Below is a small trained network, with its code and all its weights. Each question gives an input and a class and asks what happens when units are switched off, that is, made to give their printed mean instead of their output.

import numpy as np


def w(rows, s, z=0):
    codes = np.array(rows[::2]) - 128.0
    scale = np.full(codes.shape[1], s)
    scale[-1] = z or s
    return codes * scale


def f(y):
    return y / 2 * (1 + np.tanh(0.7978845608 * (y + 0.044715 * y**3)))


def log_softmax(a):
    a = a - a.max(-1, keepdims=True)
    return a - np.log(np.exp(a).sum(-1, keepdims=True))


def net(x, mask):
    res = np.array(x, float).reshape(1, 6) / 4 @ E
    y = f(res @ A[0][:, :-1].T + A[0][:, -1])
    res = res + np.where(mask, y, B[0][:, -1]) @ B[0][:, :-1]
    return log_softmax(res[-1] @ U[:, :-1].T + U[:, -1])


A, B = {}, {}
E = w([
[110,147,120,116,193,204],'x0',
[188,101,70,151,167,194],'x1',
[120,115,48,49,109,92],'x2',
[152,42,255,86,173,145],'x3',
[202,92,119,126,83,177],'x4',
[99,45,91,141,165,141],'x5',
],0.01)
A[0] = w([
[81,140,143,161,82,145,135],'n0',
[167,123,146,196,111,146,109],'n1',
[148,108,133,150,158,143,198],'n2',
[153,121,150,129,106,101,119],'n3',
[115,131,110,172,130,95,124],'n4',
[96,148,132,98,127,213,166],'n5',
[243,82,129,103,81,145,170],'n6',
[130,200,129,36,61,125,253],'n7',
[99,99,107,184,145,130,108],'n8',
[211,140,244,135,206,188,149],'n9',
[133,153,199,87,120,128,37],'n10',
[112,62,62,79,146,72,177],'n11',
[113,127,134,131,173,237,139],'n12',
[133,205,108,129,70,110,113],'n13',
[129,143,118,60,169,91,177],'n14',
[130,125,137,130,141,155,157],'n15',
[124,138,126,51,135,113,188],'n16',
[167,125,164,135,179,117,129],'n17',
[101,107,133,183,101,148,65],'n18',
[152,139,163,71,105,142,80],'n19',
[240,101,141,79,82,142,165],'n20',
[126,82,137,152,114,137,153],'n21',
[108,131,194,123,140,120,70],'n22',
[137,150,109,125,127,124,145],'n23',
[130,207,189,89,99,7,151],'n24',
[120,76,159,95,179,160,169],'n25',
[79,142,136,140,162,119,101],'n26',
[141,81,135,144,117,169,190],'n27',
[127,157,97,104,68,124,210],'n28',
[116,76,99,75,127,104,214],'n29',
[108,70,75,107,127,93,80],'n30',
[138,119,112,151,135,100,123],'n31',
[99,140,137,33,170,117,89],'n32',
[153,138,166,69,126,162,87],'n33',
[115,112,123,101,136,133,86],'n34',
],0.016,0.0034)
B[0] = w([
[160,132,117,136,122,141,147],'n0',
[93,114,140,92,135,135,163],'n1',
[132,129,147,149,140,107,160],'n2',
[116,148,125,117,109,114,144],'n3',
[144,125,91,144,117,112,147],'n4',
[127,162,145,120,164,151,165],'n5',
[130,104,198,90,122,48,201],'n6',
[121,188,65,128,154,73,191],'n7',
[157,144,99,107,145,107,149],'n8',
[96,38,125,248,176,76,250],'n9',
[151,124,85,103,107,114,166],'n10',
[116,86,126,134,221,156,184],'n11',
[132,188,163,106,180,110,199],'n12',
[127,158,81,155,98,184,181],'n13',
[81,118,140,108,147,139,161],'n14',
[127,134,136,132,143,118,146],'n15',
[114,135,117,117,184,132,159],'n16',
[123,106,121,177,110,107,164],'n17',
[137,129,116,108,153,137,139],'n18',
[141,136,74,113,125,108,151],'n19',
[105,113,149,56,127,30,194],'n20',
[133,135,130,149,141,122,150],'n21',
[140,108,85,121,91,112,170],'n22',
[129,139,111,143,118,116,143],'n23',
[170,162,182,202,2,110,215],'n24',
[132,159,143,153,169,168,193],'n25',
[102,112,177,117,98,115,154],'n26',
[154,136,142,157,138,94,169],'n27',
[130,163,82,133,134,112,174],'n28',
[142,124,128,130,201,158,169],'n29',
[146,94,119,147,173,117,161],'n30',
[135,120,118,129,126,118,134],'n31',
[62,128,189,96,150,144,166],'n32',
[140,126,92,129,123,90,160],'n33',
[128,122,130,120,140,138,134],'n34',
],0.032,0.02)
U = w([
[158,126,45,105,62,192,180],'0',
[37,151,108,124,161,133,253],'1',
[123,80,83,124,7,134,4],'2',
[57,174,148,188,53,129,42],'3',
[191,188,115,177,60,204,72],'4',
[63,85,166,43,134,255,14],'5',
[165,221,184,71,102,86,124],'6',
[143,33,186,155,140,124,200],'7',
],0.0087,0.0027)

Each question gives the input, the list of numbers given to net, and the class t.
The units are the neurons (one row each of A and B). Each row of codes is followed by its name. A weight is (code - 128) times the scale printed after its matrix; where a second scale follows, it is the last column's (A, B and U).
mask holds one flag per neuron, in row order. A switched-off neuron (its flag False) gives its mean, the last column of its row in B, instead of its output. The means were averaged over made-up inputs and are rounded, as every weight is.
A unit's drop is (log p(t) with every unit on - log p(t) with that unit switched off) / (log p(t) with every unit on - log p(t) with every unit switched off).
The circuit of an input: a set's keep is (log p(t) with only the set's units on - log p(t) with every unit switched off) / (log p(t) with every unit on - log p(t) with every unit switched off). Starting from the 12 units with the biggest drops (on a tie, the unit counted first), units are removed one at a time, each time the one whose removal leaves the highest keep (on an exact tie, the one counted first), for as long as the keep stays at least 0.8.
units of the circuit, in order: the units of the circuit, biggest drop first
most important unit: the unit with the biggest drop
k most important neurons: the k neurons with the biggest drops, biggest first
drop when u is switched off: that unit's drop, to one decimal
input [-4,-1,4,-4,3,-7], class 3: 2 most important neurons -> (n13, n24)
input [-6,-2,8,2,-3,4], class 1: units of the circuit, in order -> (n6)
input [0,4,1,-5,2,-7], class 0: 4 most important neurons -> (n13, n12, n9, n24)
input [8,-7,1,-8,8,4], class 4: 2 most important neurons -> (n9, n20)
input [-1,-7,4,-5,-8,-7], class 3: 2 most important neurons -> (n32, n14)
input [-6,-8,-7,3,2,8], class 3: 2 most important neurons -> (n11, n6)
input [-3,-1,-1,-2,-7,-1], class 3: 4 most important neurons -> (n26, n25, n29, n10)
input [6,-2,0,3,-4,1], class 1: 3 most important neurons -> (n24, n6, n32)
input [-2,0,0,-2,-5,1], class 4: 3 most important neurons -> (n9, n20, n6)
input [8,-8,2,0,5,-3], class 6: 2 most important neurons -> (n9, n11)
input [7,-2,5,5,8,-7], class 1: 3 most important neurons -> (n9, n24, n7)
input [-6,0,3,-5,6,4], class 1: 4 most important neurons -> (n9, n24, n28, n11)
input [1,5,0,0,-5,3], class 1: drop when n9 is switched off -> 2.3
input [-3,6,-5,-7,7,6], class 6: drop when n9 is switched off -> 0.8
input [-4,7,-5,-8,-7,0], class 0: most important unit -> n24
input [-4,-4,-7,-2,-2,8], class 0: drop when n6 is switched off -> 0.2
